Here is a tiny trained network, its code and every weight. The questions are about switching its units off for an input and a target symbol, where a switched-off unit gives its printed mean instead of its output.

import numpy as np


def w(rows, s, z=0):
    codes = np.array(rows[::2]) - 128.0
    scale = np.full(codes.shape[1], s)
    scale[-1] = z or s
    return codes * scale


def f(y):
    return np.maximum(y, 0)


def softmax(a):
    e = np.exp(a - a.max(-1, keepdims=True))
    return e / e.sum(-1, keepdims=True)


def log_softmax(a):
    a = a - a.max(-1, keepdims=True)
    return a - np.log(np.exp(a).sum(-1, keepdims=True))


def net(x, mask):
    ids = ['αδεζηθλμπτψω'.index(c) for c in x.split()]
    T = len(ids)
    res = E[ids] + P[:T]
    u = 0
    for l in range(2):
        r = res
        for j in range(2):
            rows = slice(3 * j, 3 * j + 3)
            q, k, v = (r @ M[l][rows].T for M in (Q, K, V))
            z = softmax(np.where(np.tri(T) > 0, q @ k.T / 3**0.5, -1e9)) @ v
            o = O[l][rows]
            res = res + np.where(mask[u + j], z, o[:, -1]) @ o[:, :-1]
        u += 2
        y = f(res @ A[l][:, :-1].T + A[l][:, -1])
        res = res + np.where(mask[u : u + 4], y, B[l][:, -1]) @ B[l][:, :-1]
        u += 4
    return log_softmax(res[-1] @ U[:, :-1].T + U[:, -1])


Q, K, V, O, A, B = {}, {}, {}, {}, {}, {}
E = w([
[158,143,73,158],'α',
[62,33,130,218],'δ',
[28,141,173,109],'ε',
[125,158,154,203],'ζ',
[147,142,147,56],'η',
[138,120,147,111],'θ',
[231,175,160,140],'λ',
[96,203,42,104],'μ',
[141,7,122,106],'π',
[93,67,99,55],'τ',
[130,87,22,133],'ψ',
[147,146,149,101],'ω',
],0.013)
P = w([
[107,207,81,56],'0',
[104,182,129,51],'1',
[92,165,168,52],'2',
[76,141,187,55],'3',
[59,116,206,57],'4',
[52,84,223,63],'5',
[29,76,236,67],'6',
[5,54,254,57],'7',
],0.0044)
Q[0] = w([
[119,115,163,112],'0.h0',
[134,201,131,253],'0.h0',
[98,148,117,105],'0.h0',
[140,119,141,119],'0.h1',
[184,123,111,123],'0.h1',
[139,102,194,116],'0.h1',
],0.043)
K[0] = w([
[126,103,207,99],'0.h0',
[255,254,84,186],'0.h0',
[72,142,107,141],'0.h0',
[137,118,162,131],'0.h1',
[219,180,134,137],'0.h1',
[153,82,228,153],'0.h1',
],0.025)
V[0] = w([
[60,157,133,177],'0.h0',
[202,146,158,105],'0.h0',
[62,254,167,178],'0.h0',
[135,163,115,104],'0.h1',
[189,107,135,123],'0.h1',
[226,187,100,135],'0.h1',
],0.0082)
O[0] = w([
[88,202,148,191,98],'0.h0',
[113,63,158,32,124],'0.h0',
[3,214,175,128,90],'0.h0',
[97,114,120,156,124],'0.h1',
[127,104,183,156,101],'0.h1',
[66,37,197,165,4],'0.h1',
],0.0067,0.0024)
A[0] = w([
[210,169,176,138,90],'0.n0',
[208,163,130,116,4],'0.n1',
[141,113,179,249,2],'0.n2',
[245,123,158,172,116],'0.n3',
],0.016,0.0033)
B[0] = w([
[150,117,153,231,225],'0.n0',
[125,66,107,140,194],'0.n1',
[3,45,90,88,148],'0.n2',
[34,115,178,148,255],'0.n3',
],0.012,0.0036)
Q[1] = w([
[34,184,169,130],'1.h0',
[134,104,132,86],'1.h0',
[36,43,251,137],'1.h0',
[145,133,200,113],'1.h1',
[134,127,58,103],'1.h1',
[209,164,240,104],'1.h1',
],0.021)
K[1] = w([
[68,172,179,101],'1.h0',
[133,78,146,84],'1.h0',
[77,85,250,132],'1.h0',
[116,130,194,104],'1.h1',
[152,122,101,141],'1.h1',
[138,143,253,133],'1.h1',
],0.023)
V[1] = w([
[87,227,81,77],'1.h0',
[174,175,134,109],'1.h0',
[178,83,90,242],'1.h0',
[160,71,250,161],'1.h1',
[133,63,114,3],'1.h1',
[109,158,128,17],'1.h1',
],0.0061)
O[1] = w([
[102,218,65,101,48],'1.h0',
[188,148,108,101,18],'1.h0',
[164,52,174,209,33],'1.h0',
[135,103,254,129,254],'1.h1',
[167,101,36,35,170],'1.h1',
[110,167,42,69,131],'1.h1',
],0.006,0.0024)
A[1] = w([
[139,103,7,205,44],'1.n0',
[108,110,157,161,2],'1.n1',
[201,156,87,210,85],'1.n2',
[173,146,107,149,147],'1.n3',
],0.011,0.0066)
B[1] = w([
[185,129,248,92,223],'1.n0',
[134,162,57,26,252],'1.n1',
[183,128,103,200,166],'1.n2',
[125,132,121,137,157],'1.n3',
],0.013,0.0041)
U = w([
[122,146,254,127,121],'α',
[139,131,117,126,144],'δ',
[124,135,139,137,54],'ε',
[87,43,99,151,173],'ζ',
[126,103,121,157,254],'η',
[33,114,130,172,95],'θ',
[165,117,100,33,86],'λ',
[157,165,145,238,208],'μ',
[133,148,146,119,67],'π',
[127,237,171,128,114],'τ',
[119,136,152,140,43],'ψ',
[193,146,141,128,106],'ω',
],0.0081,0.0051)

Each question gives the input, a string of symbols that net reads in full, and the target symbol t.
The units are the heads (3 rows each of Q, K, V and O) and the neurons (one row each of A and B). Each row of codes is followed by its name. A weight is (code - 128) times the scale printed after its matrix; where a second scale follows, it is the last column's (O, A, B and U).
mask holds one flag per unit, layer by layer, with each layer's heads first. A switched-off unit (its flag False) gives its mean, the last column of its rows in O or B, instead of its output. The means were averaged over made-up inputs and are rounded, as every weight is.
A unit's drop is (log p(t) with every unit on - log p(t) with that unit switched off) / (log p(t) with every unit on - log p(t) with every unit switched off).
The circuit of an input: a set's keep is (log p(t) with only the set's units on - log p(t) with every unit switched off) / (log p(t) with every unit on - log p(t) with every unit switched off). Starting from all 12 units, units are removed one at a time, each time the one whose removal leaves the highest keep (on an exact tie, the one counted first), for as long as the keep stays at least 0.8.
units of the circuit, in order: the units of the circuit, biggest drop first
unit that matters most: the unit with the biggest drop
k most important neurons of layer l: the k neurons of layer l with the biggest drops, biggest first
drop when u is switched off: that unit's drop, to one decimal
input τ η ω α ε μ η, target τ: units of the circuit, in order -> (0.h0, 1.h0, 0.h1)
input π θ η ω, target ζ: units of the circuit, in order -> (0.h0, 0.n1, 1.h0)
input η λ τ π θ, target ζ: units of the circuit, in order -> (0.h0, 0.n1, 0.n3, 1.h0)
input ζ η ε, target τ: units of the circuit, in order -> (0.h0, 1.h0, 0.h1)
input α η λ η η ε τ, target λ: units of the circuit, in order -> (0.h1, 1.h1, 0.n0)
input ε η δ μ η θ, target μ: unit that matters most -> 0.h0
input ζ ψ θ δ ω μ ζ ε, target τ: units of the circuit, in order -> (0.h0, 0.h1, 1.h0)
input δ ψ λ δ δ η, target μ: units of the circuit, in order -> (0.h0, 0.h1, 0.n0, 1.n2)
input ψ ψ π ε ψ, target τ: units of the circuit, in order -> (0.h0, 1.h0, 1.n0, 1.h1)
input ζ ψ ψ ε π ω, target ζ: units of the circuit, in order -> (0.h0, 0.n1, 1.h0, 1.n0)
input ω η δ μ δ ω, target μ: units of the circuit, in order -> (0.n0, 0.h0, 0.h1, 1.n2)
input δ δ η ω, target μ: units of the circuit, in order -> (0.h0, 0.n0, 1.n2, 0.h1)
input θ ψ δ ζ, target μ: units of the circuit, in order -> (0.h1, 0.n0, 1.n2, 1.h0)
input ε π α θ, target ζ: most important neuron of layer 0 -> (0.n3)
input ψ ζ η, target λ: 2 most important neurons of layer 0 -> (0.n2, 0.n0)
input θ λ ε ζ η ε ζ, target τ: 2 most important neurons of layer 0 -> (0.n1, 0.n0)
input τ ε ε δ ψ μ θ, target μ: 3 most important neurons of layer 0 -> (0.n3, 0.n0, 0.n2)
input τ η λ ω τ ε ε ψ, target τ: 2 most important neurons of layer 1 -> (1.n0, 1.n1)
input ε θ λ δ ψ, target μ: 2 most important neurons of layer 1 -> (1.n2, 1.n1)
input δ θ ζ, target μ: 2 most important neurons of layer 0 -> (0.n3, 0.n0)
input μ δ α δ η λ ψ ψ, target α: most important neuron of layer 0 -> (0.n3)
input λ η η λ τ, target λ: drop when 0.h1 is switched off -> 0.2
input η λ η λ λ θ, target α: drop when 1.n0 is switched off -> -0.2
